Below are the code and all the weights of a small trained network. Each question names an input and a class and asks about switching units off, where a switched-off unit gives its printed mean instead of its output.

import numpy as np


def w(rows, s, z=0):
    codes = np.array(rows[::2]) - 128.0
    scale = np.full(codes.shape[1], s)
    scale[-1] = z or s
    return codes * scale


def norm(h):
    return h / np.sqrt((h * h).mean(-1, keepdims=True) + 1e-5)


def f(y):
    return np.maximum(y, 0)


def log_softmax(a):
    a = a - a.max(-1, keepdims=True)
    return a - np.log(np.exp(a).sum(-1, keepdims=True))


def net(x, mask):
    res = np.array(x, float).reshape(1, 5) / 4 @ E
    u = 0
    for l in range(4):
        y = f(norm(res) @ A[l][:, :-1].T + A[l][:, -1])
        res = res + np.where(mask[u : u + 6], y, B[l][:, -1]) @ B[l][:, :-1]
        u += 6
    return log_softmax(norm(res)[-1] @ U[:, :-1].T + U[:, -1])


A, B = {}, {}
E = w([
[162,184,98,222,75],'x0',
[123,112,254,146,200],'x1',
[72,101,72,197,79],'x2',
[94,147,160,109,118],'x3',
[180,119,37,173,159],'x4',
],0.0077)
A[0] = w([
[148,153,127,117,63,111],'L0N1',
[107,99,144,164,120,5],'L0N2',
[78,83,91,153,101,133],'L0N3',
[184,165,195,82,154,130],'L0N4',
[169,202,128,137,2,164],'L0N5',
[87,79,87,145,116,43],'L0N6',
],0.0084,0.0015)
B[0] = w([
[113,9,70,172,183,177],'L0N1',
[199,129,115,197,64,145],'L0N2',
[2,89,159,88,94,201],'L0N3',
[147,194,130,110,35,219],'L0N4',
[225,96,122,135,94,253],'L0N5',
[63,119,103,114,129,180],'L0N6',
],0.0075,0.0049)
A[1] = w([
[41,51,177,112,214,139],'L1N1',
[116,161,177,152,111,250],'L1N2',
[115,144,97,66,168,148],'L1N3',
[172,131,84,11,74,183],'L1N4',
[154,117,102,118,52,109],'L1N5',
[87,149,129,140,164,102],'L1N6',
],0.011,0.0027)
B[1] = w([
[176,39,90,46,52,210],'L1N1',
[171,186,47,103,88,196],'L1N2',
[109,190,178,207,166,168],'L1N3',
[84,74,153,217,254,255],'L1N4',
[158,111,132,207,197,213],'L1N5',
[136,93,121,113,72,138],'L1N6',
],0.0084,0.0068)
A[2] = w([
[133,127,68,99,161,116],'L2N1',
[196,196,106,105,111,174],'L2N2',
[2,125,133,49,179,231],'L2N3',
[103,122,194,91,201,69],'L2N4',
[166,147,189,121,195,253],'L2N5',
[91,153,110,93,101,141],'L2N6',
],0.01,0.0033)
B[2] = w([
[44,84,230,135,167,161],'L2N1',
[86,122,69,2,159,210],'L2N2',
[112,127,72,174,217,221],'L2N3',
[142,84,250,178,138,178],'L2N4',
[200,222,123,51,138,254],'L2N5',
[101,81,44,162,134,149],'L2N6',
],0.0077,0.0052)
A[3] = w([
[79,165,80,180,115,157],'L3N1',
[185,106,70,121,118,219],'L3N2',
[142,99,125,200,189,237],'L3N3',
[115,154,61,154,65,4],'L3N4',
[136,128,111,96,158,36],'L3N5',
[128,184,72,184,6,8],'L3N6',
],0.011,0.0016)
B[3] = w([
[90,45,196,15,164,181],'L3N1',
[128,169,152,118,31,214],'L3N2',
[151,216,152,116,76,255],'L3N3',
[83,36,214,135,160,170],'L3N4',
[82,77,235,95,87,150],'L3N5',
[87,206,254,226,201,186],'L3N6',
],0.0067,0.0079)
U = w([
[117,185,254,191,197,252],'0',
[235,176,147,160,132,182],'1',
[65,59,71,119,148,118],'2',
[108,87,236,233,110,12],'3',
[218,145,248,56,165,67],'4',
[181,249,128,42,66,104],'5',
[143,73,142,69,40,188],'6',
],0.0098,0.0032)

Each question gives the input, the list of numbers given to net, and the class t.
The units are the neurons (one row each of A and B). Each row of codes is followed by its name. A weight is (code - 128) times the scale printed after its matrix; where a second scale follows, it is the last column's (A, B and U).
mask holds one flag per neuron, layer by layer. A switched-off neuron (its flag False) gives its mean, the last column of its row in B, instead of its output. The means were averaged over made-up inputs and are rounded, as every weight is.
A unit's drop is (log p(t) with every unit on - log p(t) with that unit switched off) / (log p(t) with every unit on - log p(t) with every unit switched off).
The circuit of an input: a set's keep is (log p(t) with only the set's units on - log p(t) with every unit switched off) / (log p(t) with every unit on - log p(t) with every unit switched off). Starting from the 12 units with the biggest drops (on a tie, the unit counted first), units are removed one at a time, each time the one whose removal leaves the highest keep (on an exact tie, the one counted first), for as long as the keep stays at least 0.8.
circuit, biggest first: the units of the circuit, biggest drop first
unit that matters most: the unit with the biggest drop
top k neurons: the k neurons with the biggest drops, biggest first
k most important neurons of layer l: the k neurons of layer l with the biggest drops, biggest first
input [0,2,4,3,-3], class 6: circuit, biggest first	L1N1; L0N4
input [0,-2,-4,-2,5], class 0: circuit, biggest first	L1N1; L2N1
input [7,-7,-2,2,-8], class 1: circuit, biggest first	L0N5; L1N5
input [-3,3,7,8,6], class 6: top 2 neurons	L1N1; L1N4
input [-3,4,7,4,-2], class 6: circuit, biggest first	L1N1
input [3,7,-1,8,-7], class 5: top 2 neurons	L1N2; L1N4
input [7,2,-4,-1,3], class 5: circuit, biggest first	L2N2; L1N4
input [-3,2,6,-3,-2], class 6: top 2 neurons	L1N1; L1N4
input [-8,-5,-8,7,-4], class 0: circuit, biggest first	L1N4; L1N3
input [-6,1,3,-1,8], class 6: 2 most important neurons of layer 0	L0N4; L0N5
input [-6,-3,-7,8,-6], class 0: circuit, biggest first	L1N4; L2N3
input [0,7,7,8,8], class 6: 2 most important neurons of layer 0	L0N4; L0N3
input [3,-8,4,3,-6], class 3: top 2 neurons	L0N5; L2N2
input [4,-6,7,-1,6], class 3: unit that matters most	L3N6
input [3,-5,-7,7,1], class 1: top 2 neurons	L0N5; L1N4
input [6,5,0,5,4], class 5: top 2 neurons	L2N2; L0N3
input [1,2,-5,-7,-4], class 5: top 2 neurons	L1N2; L2N5
input [0,-7,-2,7,2], class 0: 2 most important neurons of layer 1	L1N4; L1N1
input [-3,4,7,-8,3], class 6: top 2 neurons	L1N1; L1N4
input [8,1,-3,0,-7], class 5: circuit, biggest first	L1N2
input [5,2,0,-4,7], class 5: 2 most important neurons of layer 3	L3N2; L3N3
input [-3,0,1,-2,-1], class 2: 2 most important neurons of layer 2	L2N5; L2N3
input [5,4,-1,-8,3], class 5: 2 most important neurons of layer 1	L1N4; L1N5
